Below is a small trained network, with its code and all its weights. Each question gives an input and a class and asks what happens when units are switched off, that is, made to give their printed mean instead of their output.

import numpy as np


def w(rows, s, z=0):
    codes = np.array(rows[::2]) - 128.0
    scale = np.full(codes.shape[1], s)
    scale[-1] = z or s
    return codes * scale


def norm(h):
    return h / np.sqrt((h * h).mean(-1, keepdims=True) + 1e-5)


def f(y):
    return y / 2 * (1 + np.tanh(0.7978845608 * (y + 0.044715 * y**3)))


def log_softmax(a):
    a = a - a.max(-1, keepdims=True)
    return a - np.log(np.exp(a).sum(-1, keepdims=True))


def net(x, mask):
    res = np.array(x, float).reshape(1, 8) / 4 @ E
    u = 0
    for l in range(4):
        y = f(norm(res) @ A[l][:, :-1].T + A[l][:, -1])
        res = res + np.where(mask[u : u + 6], y, B[l][:, -1]) @ B[l][:, :-1]
        u += 6
    return log_softmax(norm(res)[-1] @ U[:, :-1].T + U[:, -1])


A, B = {}, {}
E = w([
[175,173,157,242,252,73,173],'x0',
[122,246,26,154,188,186,202],'x1',
[159,136,133,2,56,126,93],'x2',
[107,170,154,88,33,128,199],'x3',
[190,212,141,200,22,139,153],'x4',
[184,141,170,118,161,99,130],'x5',
[240,204,109,104,122,119,18],'x6',
[119,79,36,96,140,25,186],'x7',
],0.0063)
A[0] = w([
[94,169,160,115,183,105,148,176],'0.n1',
[122,125,244,154,108,147,243,124],'0.n2',
[35,131,3,95,101,180,202,3],'0.n3',
[46,64,159,162,166,159,112,164],'0.n4',
[102,45,156,37,81,186,135,236],'0.n5',
[208,186,68,195,182,20,174,23],'0.n6',
],0.0074,0.0024)
B[0] = w([
[130,98,87,147,156,105,102,163],'0.n1',
[107,96,71,152,70,114,70,198],'0.n2',
[33,166,89,69,162,187,218,210],'0.n3',
[122,44,104,164,140,170,100,195],'0.n4',
[144,226,143,155,202,2,153,254],'0.n5',
[127,198,135,201,186,92,136,212],'0.n6',
],0.007,0.0051)
A[1] = w([
[82,53,159,129,147,74,235,230],'1.n1',
[177,179,125,76,152,190,100,61],'1.n2',
[82,120,168,193,2,118,202,81],'1.n3',
[103,83,151,170,202,154,114,51],'1.n4',
[38,160,80,74,134,147,203,32],'1.n5',
[86,135,42,93,116,162,242,6],'1.n6',
],0.0082,0.0024)
B[1] = w([
[176,161,124,106,61,210,53,253],'1.n1',
[169,115,41,197,23,169,110,152],'1.n2',
[90,40,220,254,43,199,148,190],'1.n3',
[85,100,42,128,226,119,96,184],'1.n4',
[61,156,31,145,73,108,220,230],'1.n5',
[4,179,83,74,76,134,170,224],'1.n6',
],0.0066,0.0049)
A[2] = w([
[68,141,98,83,132,145,215,2],'2.n1',
[150,139,102,155,141,221,125,194],'2.n2',
[183,75,160,22,81,49,135,99],'2.n3',
[135,152,41,180,139,6,159,155],'2.n4',
[154,188,115,129,92,166,89,62],'2.n5',
[130,68,116,159,109,89,133,145],'2.n6',
],0.011,0.0026)
B[2] = w([
[72,92,81,40,104,173,156,225],'2.n1',
[156,73,148,14,77,86,106,186],'2.n2',
[92,246,211,1,143,28,66,212],'2.n3',
[150,186,152,154,132,115,197,254],'2.n4',
[178,73,85,89,166,227,167,158],'2.n5',
[111,215,214,106,131,199,155,155],'2.n6',
],0.0097,0.0064)
A[3] = w([
[234,140,87,86,107,184,110,3],'3.n1',
[53,146,55,71,99,171,219,57],'3.n2',
[119,65,170,96,205,185,113,134],'3.n3',
[219,186,118,172,140,177,85,88],'3.n4',
[255,102,123,56,112,170,179,86],'3.n5',
[111,93,180,51,173,118,148,114],'3.n6',
],0.0091,0.0047)
B[3] = w([
[243,134,57,107,16,225,106,142],'3.n1',
[88,46,70,49,82,65,227,253],'3.n2',
[81,69,18,87,131,104,74,155],'3.n3',
[207,138,42,98,176,147,254,163],'3.n4',
[222,88,82,96,57,224,7,149],'3.n5',
[84,184,110,137,118,95,2,157],'3.n6',
],0.008,0.0071)
U = w([
[69,64,223,210,24,190,138,80],'0',
[229,113,79,62,42,214,94,8],'1',
[66,59,90,141,217,112,47,131],'2',
[12,103,58,42,52,122,253,171],'3',
[96,210,201,46,85,24,47,212],'4',
[166,177,132,211,219,65,181,250],'5',
],0.012,0.0015)

Each question gives the input, the list of numbers given to net, and the class t.
The units are the neurons (one row each of A and B). Each row of codes is followed by its name. A weight is (code - 128) times the scale printed after its matrix; where a second scale follows, it is the last column's (A, B and U).
mask holds one flag per neuron, layer by layer. A switched-off neuron (its flag False) gives its mean, the last column of its row in B, instead of its output. The means were averaged over made-up inputs and are rounded, as every weight is.
A unit's drop is (log p(t) with every unit on - log p(t) with that unit switched off) / (log p(t) with every unit on - log p(t) with every unit switched off).
The circuit of an input: a set's keep is (log p(t) with only the set's units on - log p(t) with every unit switched off) / (log p(t) with every unit on - log p(t) with every unit switched off). Starting from the 12 units with the biggest drops (on a tie, the unit counted first), units are removed one at a time, each time the one whose removal leaves the highest keep (on an exact tie, the one counted first), for as long as the keep stays at least 0.8.
units of the circuit, in order: the units of the circuit, biggest drop first
top k neurons: the k neurons with the biggest drops, biggest first
top k neurons in layer l: the k neurons of layer l with the biggest drops, biggest first
input [8,-1,-4,4,8,-4,0,-4], class 0: top 2 neurons => 1.n3; 0.n5
input [-2,1,2,2,-1,-7,7,2], class 1: top 3 neurons => 2.n5; 1.n2; 3.n5
input [-6,-2,6,2,5,-3,1,4], class 4: units of the circuit, in order => 2.n3; 0.n5
input [-6,-5,-5,7,1,2,1,-2], class 0: units of the circuit, in order => 1.n3
input [3,-1,5,-1,3,-3,-2,-6], class 1: top 3 neurons => 2.n5; 1.n6; 1.n5
input [2,7,-6,-4,-3,8,-2,8], class 5: units of the circuit, in order => 0.n6; 2.n4
input [-1,-5,-2,-5,3,-3,2,-1], class 2: top 2 neurons in layer 0 => 0.n5; 0.n6
input [-4,2,7,3,6,-1,7,4], class 1: top 2 neurons => 2.n5; 1.n2
input [4,4,2,8,4,-2,-4,-7], class 0: units of the circuit, in order => 1.n3; 0.n2
input [1,-7,-6,-2,-5,7,4,8], class 4: top 2 neurons in layer 0 => 0.n5; 0.n3
input [5,2,-5,-6,-3,-1,-4,8], class 5: units of the circuit, in order => 2.n4; 0.n6
input [3,-6,-8,-5,1,3,-1,-1], class 2: units of the circuit, in order => 0.n5; 1.n4
input [7,-3,-8,8,-2,8,-6,3], class 5: units of the circuit, in order => 0.n3; 3.n2
input [0,-6,-8,8,-3,8,3,-8], class 0: units of the circuit, in order => 2.n3
input [-4,0,7,1,-8,-8,6,-6], class 4: top 4 neurons => 2.n3; 0.n5; 1.n1; 0.n6
input [2,2,4,-8,3,-4,-3,-3], class 1: top 3 neurons in layer 1 => 1.n6; 1.n3; 1.n2
input [1,6,-4,7,-1,2,7,0], class 1: top 4 neurons in layer 1 => 1.n2; 1.n5; 1.n4; 1.n6
input [8,-6,4,6,-6,3,-7,-8], class 2: top 2 neurons => 3.n3; 1.n4
input [6,-2,2,0,-4,3,2,-6], class 2: top 2 neurons => 0.n5; 1.n1
input [2,7,1,3,7,4,8,4], class 1: top 2 neurons in layer 2 => 2.n5; 2.n3
input [-3,3,-6,1,3,7,2,7], class 5: units of the circuit, in order => 0.n6
input [-8,-6,2,3,-3,-7,6,-8], class 4: top 2 neurons => 2.n3; 0.n5
input [5,5,0,-8,-5,3,5,-8], class 1: top 3 neurons => 0.n5; 2.n2; 1.n2
input [4,3,-8,-4,-4,-3,-1,-5], class 2: top 2 neurons in layer 0 => 0.n5; 0.n4
input [4,-2,-4,7,7,2,8,2], class 5: top 2 neurons => 0.n6; 1.n1
input [-6,-5,-4,-1,-5,-6,7,-4], class 4: top 3 neurons in layer 1 => 1.n1; 1.n3; 1.n4
input [4,2,3,7,8,1,-5,-8], class 0: top neuron => 1.n3
